Here is a tiny trained network, its code and every weight. The questions are about switching its units off for an input and a target symbol, where a switched-off unit gives its printed mean instead of its output.

import numpy as np


def w(rows, s, z=0):
    codes = np.array(rows[::2]) - 128.0
    scale = np.full(codes.shape[1], s)
    scale[-1] = z or s
    return codes * scale


def f(y):
    return np.maximum(y, 0)


def softmax(a):
    e = np.exp(a - a.max(-1, keepdims=True))
    return e / e.sum(-1, keepdims=True)


def log_softmax(a):
    a = a - a.max(-1, keepdims=True)
    return a - np.log(np.exp(a).sum(-1, keepdims=True))


def net(x, mask):
    ids = ['ΛΞΦβγεζθμπψω'.index(c) for c in x.split()]
    T = len(ids)
    res = E[ids] + P[:T]
    u = 0
    for l in range(2):
        r = res
        for j in range(3):
            rows = slice(3 * j, 3 * j + 3)
            q, k, v = (r @ M[l][rows].T for M in (Q, K, V))
            z = softmax(np.where(np.tri(T) > 0, q @ k.T / 3**0.5, -1e9)) @ v
            o = O[l][rows]
            res = res + np.where(mask[u + j], z, o[:, -1]) @ o[:, :-1]
        u += 3
        y = f(res @ A[l][:, :-1].T + A[l][:, -1])
        res = res + np.where(mask[u : u + 4], y, B[l][:, -1]) @ B[l][:, :-1]
        u += 4
    return log_softmax(res[-1] @ U[:, :-1].T + U[:, -1])


Q, K, V, O, A, B = {}, {}, {}, {}, {}, {}
E = w([
[186,123,127],'Λ',
[78,206,205],'Ξ',
[171,141,118],'Φ',
[81,103,142],'β',
[81,96,149],'γ',
[159,151,150],'ε',
[164,132,171],'ζ',
[182,129,123],'θ',
[168,95,201],'μ',
[175,76,106],'π',
[176,127,5],'ψ',
[122,208,124],'ω',
],0.025)
P = w([
[170,58,125],'0',
[212,65,148],'1',
[224,89,143],'2',
[234,103,143],'3',
[234,112,143],'4',
[253,123,139],'5',
[238,141,130],'6',
[236,142,127],'7',
[235,149,123],'8',
[206,164,109],'9',
[191,145,98],'10',
[127,132,85],'11',
[146,125,81],'12',
[166,129,106],'13',
],0.0043)
Q[0] = w([
[182,219,119],'0.h0',
[164,30,102],'0.h0',
[20,141,166],'0.h0',
[80,194,178],'0.h1',
[104,79,9],'0.h1',
[177,195,149],'0.h1',
[155,120,181],'0.h2',
[177,122,130],'0.h2',
[44,60,108],'0.h2',
],0.016)
K[0] = w([
[183,229,158],'0.h0',
[161,43,128],'0.h0',
[1,163,161],'0.h0',
[162,144,242],'0.h1',
[91,29,86],'0.h1',
[248,214,119],'0.h1',
[154,124,110],'0.h2',
[172,164,138],'0.h2',
[150,42,197],'0.h2',
],0.014)
V[0] = w([
[37,67,140],'0.h0',
[118,123,183],'0.h0',
[6,180,174],'0.h0',
[75,150,72],'0.h1',
[44,23,16],'0.h1',
[49,102,75],'0.h1',
[131,164,169],'0.h2',
[254,201,129],'0.h2',
[193,202,57],'0.h2',
],0.0087)
O[0] = w([
[194,148,169,82],'0.h0',
[95,195,130,112],'0.h0',
[57,161,141,8],'0.h0',
[190,139,161,113],'0.h1',
[189,231,161,116],'0.h1',
[253,169,189,97],'0.h1',
[211,64,41,116],'0.h2',
[142,195,152,219],'0.h2',
[58,70,108,197],'0.h2',
],0.0064,0.013)
A[0] = w([
[220,155,19,121],'0.n0',
[195,174,223,255],'0.n1',
[122,248,97,253],'0.n2',
[100,109,221,198],'0.n3',
],0.012,0.0034)
B[0] = w([
[87,174,254,255],'0.n0',
[73,72,71,179],'0.n1',
[104,120,170,158],'0.n2',
[212,107,207,170],'0.n3',
],0.0092,0.015)
Q[1] = w([
[193,182,117],'1.h0',
[32,96,63],'1.h0',
[148,87,11],'1.h0',
[89,130,187],'1.h1',
[75,255,133],'1.h1',
[235,219,107],'1.h1',
[123,143,94],'1.h2',
[87,202,140],'1.h2',
[128,171,74],'1.h2',
],0.0098)
K[1] = w([
[185,127,16],'1.h0',
[22,185,161],'1.h0',
[9,164,157],'1.h0',
[43,162,162],'1.h1',
[187,219,49],'1.h1',
[254,172,90],'1.h1',
[218,103,127],'1.h2',
[160,71,77],'1.h2',
[218,78,107],'1.h2',
],0.008)
V[1] = w([
[175,167,111],'1.h0',
[111,148,184],'1.h0',
[223,135,132],'1.h0',
[10,212,120],'1.h1',
[101,222,172],'1.h1',
[152,138,111],'1.h1',
[76,170,95],'1.h2',
[140,56,43],'1.h2',
[121,145,118],'1.h2',
],0.011)
O[1] = w([
[70,232,113,90],'1.h0',
[197,132,254,174],'1.h0',
[136,234,165,156],'1.h0',
[101,71,227,135],'1.h1',
[23,97,94,184],'1.h1',
[144,83,117,95],'1.h1',
[29,3,142,100],'1.h2',
[178,57,122,6],'1.h2',
[103,111,150,117],'1.h2',
],0.0063,0.019)
A[1] = w([
[50,97,2,254],'1.n0',
[154,149,225,128],'1.n1',
[46,196,199,74],'1.n2',
[114,138,111,71],'1.n3',
],0.0074,0.0067)
B[1] = w([
[6,162,131,134],'1.n0',
[117,181,133,247],'1.n1',
[222,119,38,250],'1.n2',
[149,81,116,128],'1.n3',
],0.011,0.018)
U = w([
[164,128,109,74],'Λ',
[149,147,129,43],'Ξ',
[60,185,131,91],'Φ',
[170,134,110,84],'β',
[248,98,111,22],'γ',
[152,138,117,92],'ε',
[148,146,117,77],'ζ',
[145,141,112,112],'θ',
[171,116,62,225],'μ',
[120,216,173,162],'π',
[104,169,12,247],'ψ',
[136,110,186,137],'ω',
],0.014,0.011)

Each question gives the input, a string of symbols that net reads in full, and the target symbol t.
The units are the heads (3 rows each of Q, K, V and O) and the neurons (one row each of A and B). Each row of codes is followed by its name. A weight is (code - 128) times the scale printed after its matrix; where a second scale follows, it is the last column's (O, A, B and U).
mask holds one flag per unit, layer by layer, with each layer's heads first. A switched-off unit (its flag False) gives its mean, the last column of its rows in O or B, instead of its output. The means were averaged over made-up inputs and are rounded, as every weight is.
A unit's drop is (log p(t) with every unit on - log p(t) with that unit switched off) / (log p(t) with every unit on - log p(t) with every unit switched off).
The circuit of an input: a set's keep is (log p(t) with only the set's units on - log p(t) with every unit switched off) / (log p(t) with every unit on - log p(t) with every unit switched off). Starting from the 12 units with the biggest drops (on a tie, the unit counted first), units are removed one at a time, each time the one whose removal leaves the highest keep (on an exact tie, the one counted first), for as long as the keep stays at least 0.8.
circuit, biggest first: the units of the circuit, biggest drop first
unit that matters most: the unit with the biggest drop
top k neurons: the k neurons with the biggest drops, biggest first
k most important neurons of layer l: the k neurons of layer l with the biggest drops, biggest first
which heads matter: for each layer, one digit per head in row order, 1 if its drop is at least 0.15 and else 0, layers parted by /
input π Ξ ζ μ, target ω: circuit, biggest first -> [1.h1]
input β μ μ π π ω Φ π, target ω: which heads matter -> 110 / 001
input π μ π ε π Φ ψ π, target ψ: 2 most important neurons of layer 0 -> [0.n1 0.n0]
input π ε π μ ε ψ γ ζ γ γ Ξ β ζ ε, target ω: circuit, biggest first -> [1.h0 0.h1 1.h1]
input π ψ π γ, target ψ: top 3 neurons -> [0.n3 0.n0 1.n2]
input Φ ω ζ ε ε, target ψ: circuit, biggest first -> [0.n0 0.h1]
input π μ π μ ψ π Λ π π ψ γ, target ψ: top 2 neurons -> [0.n0 0.n3]
input π Φ Ξ μ μ Φ ω ψ Φ ζ ψ β, target ψ: top 2 neurons -> [0.n3 1.n2]
input μ μ ε ε β μ β π Ξ μ ζ ψ π θ, target ψ: 3 most important neurons of layer 0 -> [0.n1 0.n3 0.n2]
input μ ψ μ θ π Λ μ ω π, target ω: top 2 neurons -> [0.n0 0.n3]
input ζ μ β π π π μ ψ β π Ξ ε ζ, target ω: circuit, biggest first -> [0.h0 1.h1]
input π π π β π ε, target ψ: circuit, biggest first -> [0.h1 0.n0]
input π ψ μ μ π ψ π Λ Ξ ε μ π, target π: top 3 neurons -> [0.n0 0.n3 1.n1]
input ζ μ ψ Φ, target ψ: top 2 neurons -> [0.n1 0.n0]
input π γ ψ π β, target ψ: circuit, biggest first -> [0.n0]
input β π Ξ γ ε ψ ψ Λ π ψ ε ψ π, target ψ: top 4 neurons -> [1.n2 0.n1 0.n3 0.n2]
input Λ ω ψ ψ Λ ω γ π ε ω Ξ, target ω: which heads matter -> 110 / 011
input ω π π ω Φ, target ω: circuit, biggest first -> [0.h1 0.h0 1.h1]
input μ γ ψ Λ ε π μ π π ψ θ, target ψ: 2 most important neurons of layer 0 -> [0.n1 0.n0]
input π Φ Φ ε β π ε ω, target Φ: top 2 neurons -> [0.n0 1.n2]
input π μ π ε β π π Λ Φ π ε μ, target γ: circuit, biggest first -> [0.n0 1.h1]
input ε ψ ψ ε Λ ω Λ, target ω: top 2 neurons -> [0.n0 0.n3]
input ε μ Λ γ ε π ψ π Ξ, target ψ: top 2 neurons -> [1.n2 0.n3]
input Ξ Φ μ π μ Λ ω π γ ω π β, target ω: which heads matter -> 110 / 011
input π ψ ψ Λ ψ π Φ, target ψ: top 4 neurons -> [1.n2 0.n0 0.n1 0.n2]
input β π Ξ ζ π π ω, target ω: circuit, biggest first -> [0.h1 0.h0 1.h0 1.h1]
input π π μ π μ ζ π ε μ θ π γ ψ Λ, target ψ: top 3 neurons -> [0.n1 0.n0 0.n2]
input ψ μ Ξ π Ξ μ ε θ π θ ζ, target ω: unit that matters most -> 0.h1
input ζ π Ξ μ Λ ε, target ω: top 2 neurons -> [1.n2 0.n0]
input π π ω β, target ω: which heads matter -> 110 / 001
